Below is a small trained network, with its code and all its weights. Each question gives an input and a target symbol and asks what happens when units are switched off, that is, made to give their printed mean instead of their output.

import numpy as np


def w(rows, s, z=0):
    codes = np.array(rows[::2]) - 128.0
    scale = np.full(codes.shape[1], s)
    scale[-1] = z or s
    return codes * scale


def norm(h):
    return h / np.sqrt((h * h).mean(-1, keepdims=True) + 1e-5)


def f(y):
    return y / 2 * (1 + np.tanh(0.7978845608 * (y + 0.044715 * y**3)))


def softmax(a):
    e = np.exp(a - a.max(-1, keepdims=True))
    return e / e.sum(-1, keepdims=True)


def log_softmax(a):
    a = a - a.max(-1, keepdims=True)
    return a - np.log(np.exp(a).sum(-1, keepdims=True))


def net(x, mask):
    ids = ['αβδηθλξσ'.index(c) for c in x.split()]
    T = len(ids)
    res = E[ids] + P[:T]
    u = 0
    for l in range(2):
        q, k, v = (norm(res) @ M[l].T for M in (Q, K, V))
        z = softmax(np.where(np.tri(T) > 0, q @ k.T / 4**0.5, -1e9)) @ v
        res = res + np.where(mask[u], z, O[l][:, -1]) @ O[l][:, :-1]
        u += 1
        y = f(norm(res) @ A[l][:, :-1].T + A[l][:, -1])
        res = res + np.where(mask[u : u + 16], y, B[l][:, -1]) @ B[l][:, :-1]
        u += 16
    return log_softmax(norm(res)[-1] @ U[:, :-1].T + U[:, -1])


Q, K, V, O, A, B = {}, {}, {}, {}, {}, {}
E = w([
[123,145,132],'α',
[36,147,226],'β',
[138,82,150],'δ',
[136,96,76],'η',
[121,163,172],'θ',
[247,182,158],'λ',
[99,36,63],'ξ',
[184,183,88],'σ',
],0.014)
P = w([
[121,254,135],'0',
[51,51,51],'1',
[58,49,47],'2',
[49,53,26],'3',
[38,74,13],'4',
[67,60,47],'5',
],0.0044)
Q[0] = w([
[244,89,145],'0.h1',
[131,114,156],'0.h1',
[143,170,116],'0.h1',
[128,154,190],'0.h1',
],0.011)
K[0] = w([
[155,124,60],'0.h1',
[181,67,119],'0.h1',
[84,11,71],'0.h1',
[212,159,43],'0.h1',
],0.011)
V[0] = w([
[79,149,44],'0.h1',
[167,199,143],'0.h1',
[55,254,194],'0.h1',
[59,188,164],'0.h1',
],0.0076)
O[0] = w([
[132,176,148,118],'0.h1',
[2,217,62,153],'0.h1',
[177,49,162,253],'0.h1',
[46,196,101,205],'0.h1',
],0.0061,0.0055)
A[0] = w([
[133,134,149,73],'0.n1',
[94,146,145,149],'0.n2',
[147,78,85,4],'0.n3',
[238,150,102,50],'0.n4',
[138,119,140,91],'0.n5',
[90,154,232,93],'0.n6',
[194,53,96,35],'0.n7',
[122,5,55,72],'0.n8',
[178,112,197,99],'0.n9',
[137,187,93,156],'0.n10',
[44,145,193,86],'0.n11',
[54,153,144,145],'0.n12',
[63,97,77,176],'0.n13',
[93,159,162,117],'0.n14',
[123,114,154,53],'0.n15',
[186,170,218,209],'0.n16',
],0.012,0.0031)
B[0] = w([
[147,207,176,118],'0.n1',
[201,154,139,168],'0.n2',
[100,136,81,133],'0.n3',
[152,97,173,187],'0.n4',
[80,178,160,119],'0.n5',
[158,96,23,219],'0.n6',
[60,151,109,153],'0.n7',
[47,106,23,222],'0.n8',
[59,123,167,130],'0.n9',
[126,54,223,150],'0.n10',
[192,68,90,255],'0.n11',
[186,153,178,225],'0.n12',
[178,113,121,231],'0.n13',
[170,154,89,169],'0.n14',
[98,143,121,123],'0.n15',
[56,85,2,182],'0.n16',
],0.0056,0.0064)
Q[1] = w([
[62,114,92],'1.h1',
[168,143,143],'1.h1',
[6,189,144],'1.h1',
[152,110,115],'1.h1',
],0.013)
K[1] = w([
[162,55,107],'1.h1',
[55,154,185],'1.h1',
[128,1,145],'1.h1',
[160,183,81],'1.h1',
],0.009)
V[1] = w([
[99,172,88],'1.h1',
[94,50,12],'1.h1',
[219,119,119],'1.h1',
[112,155,106],'1.h1',
],0.011)
O[1] = w([
[179,166,1,119],'1.h1',
[184,176,251,243],'1.h1',
[205,120,192,254],'1.h1',
[124,164,128,122],'1.h1',
],0.0089,0.0064)
A[1] = w([
[154,230,111,127],'1.n1',
[160,136,113,113],'1.n2',
[92,94,205,178],'1.n3',
[97,120,100,162],'1.n4',
[150,144,168,99],'1.n5',
[150,152,124,70],'1.n6',
[23,126,25,153],'1.n7',
[102,195,91,4],'1.n8',
[169,167,166,146],'1.n9',
[196,169,80,194],'1.n10',
[160,120,184,93],'1.n11',
[164,126,3,251],'1.n12',
[163,173,106,54],'1.n13',
[125,180,173,105],'1.n14',
[118,74,162,129],'1.n15',
[42,130,73,160],'1.n16',
],0.016,0.0041)
B[1] = w([
[115,93,82,142],'1.n1',
[90,82,151,149],'1.n2',
[87,191,3,237],'1.n3',
[165,196,161,137],'1.n4',
[10,111,148,185],'1.n5',
[94,127,184,125],'1.n6',
[138,224,209,196],'1.n7',
[116,125,199,124],'1.n8',
[83,112,65,224],'1.n9',
[82,40,94,211],'1.n10',
[123,141,99,237],'1.n11',
[24,157,221,254],'1.n12',
[145,99,107,128],'1.n13',
[158,153,90,160],'1.n14',
[148,172,78,197],'1.n15',
[139,195,175,167],'1.n16',
],0.0063,0.0071)
U = w([
[98,42,181,155],'α',
[130,146,56,129],'β',
[252,168,186,189],'δ',
[217,88,123,27],'η',
[210,43,117,239],'θ',
[179,105,95,20],'λ',
[93,162,166,87],'ξ',
[207,131,87,5],'σ',
],0.011,0.0026)

Each question gives the input, a string of symbols that net reads in full, and the target symbol t.
The units are the heads (4 rows each of Q, K, V and O) and the neurons (one row each of A and B). Each row of codes is followed by its name. A weight is (code - 128) times the scale printed after its matrix; where a second scale follows, it is the last column's (O, A, B and U).
mask holds one flag per unit, layer by layer, with each layer's heads first. A switched-off unit (its flag False) gives its mean, the last column of its rows in O or B, instead of its output. The means were averaged over made-up inputs and are rounded, as every weight is.
A unit's drop is (log p(t) with every unit on - log p(t) with that unit switched off) / (log p(t) with every unit on - log p(t) with every unit switched off).
The circuit of an input: a set's keep is (log p(t) with only the set's units on - log p(t) with every unit switched off) / (log p(t) with every unit on - log p(t) with every unit switched off). Starting from the 12 units with the biggest drops (on a tie, the unit counted first), units are removed one at a time, each time the one whose removal leaves the highest keep (on an exact tie, the one counted first), for as long as the keep stays at least 0.8.
units of the circuit, in order: the units of the circuit, biggest drop first
most important unit: the unit with the biggest drop
top k neurons: the k neurons with the biggest drops, biggest first
k most important neurons of layer l: the k neurons of layer l with the biggest drops, biggest first
input β α η σ β β, target δ: units of the circuit, in order	[0.n11; 0.n6; 1.h1; 1.n12]
input β σ η α η, target δ: most important unit	0.n8
input β δ σ, target δ: units of the circuit, in order	[0.n11; 1.h1; 0.n10]
input λ δ θ, target θ: top 2 neurons	[0.n16; 0.n12]
input β λ β ξ δ β, target δ: 3 most important neurons of layer 0	[0.n11; 0.n6; 0.n16]
input θ α α, target θ: 2 most important neurons of layer 0	[0.n13; 0.n6]
input λ λ α, target α: top 2 neurons	[0.n11; 0.n13]
input σ λ β σ, target ξ: 2 most important neurons of layer 0	[0.n11; 0.n10]
input σ α δ, target δ: top 3 neurons	[0.n8; 0.n12; 1.n7]
input β β α λ β δ, target β: top 3 neurons	[1.n3; 0.n8; 0.n6]
input α β δ β β σ, target θ: top 3 neurons	[0.n10; 0.n11; 0.n6]
input β λ ξ, target ξ: top 2 neurons	[0.n8; 0.n4]
input β η β β λ σ, target δ: 4 most important neurons of layer 0	[0.n11; 0.n6; 0.n16; 0.n10]
input α δ δ λ ξ λ, target θ: most important unit	0.h1
input α λ θ λ, target θ: top 2 neurons	[0.n10; 0.n4]
input α θ σ, target θ: top 2 neurons	[0.n10; 0.n11]
input δ β β β α λ, target β: top 2 neurons	[0.n11; 1.n12]
input λ δ σ, target α: top 2 neurons	[0.n11; 0.n6]
input σ β α λ, target ξ: 3 most important neurons of layer 0	[0.n11; 0.n6; 0.n16]
input σ β η, target ξ: 2 most important neurons of layer 0	[0.n8; 0.n12]
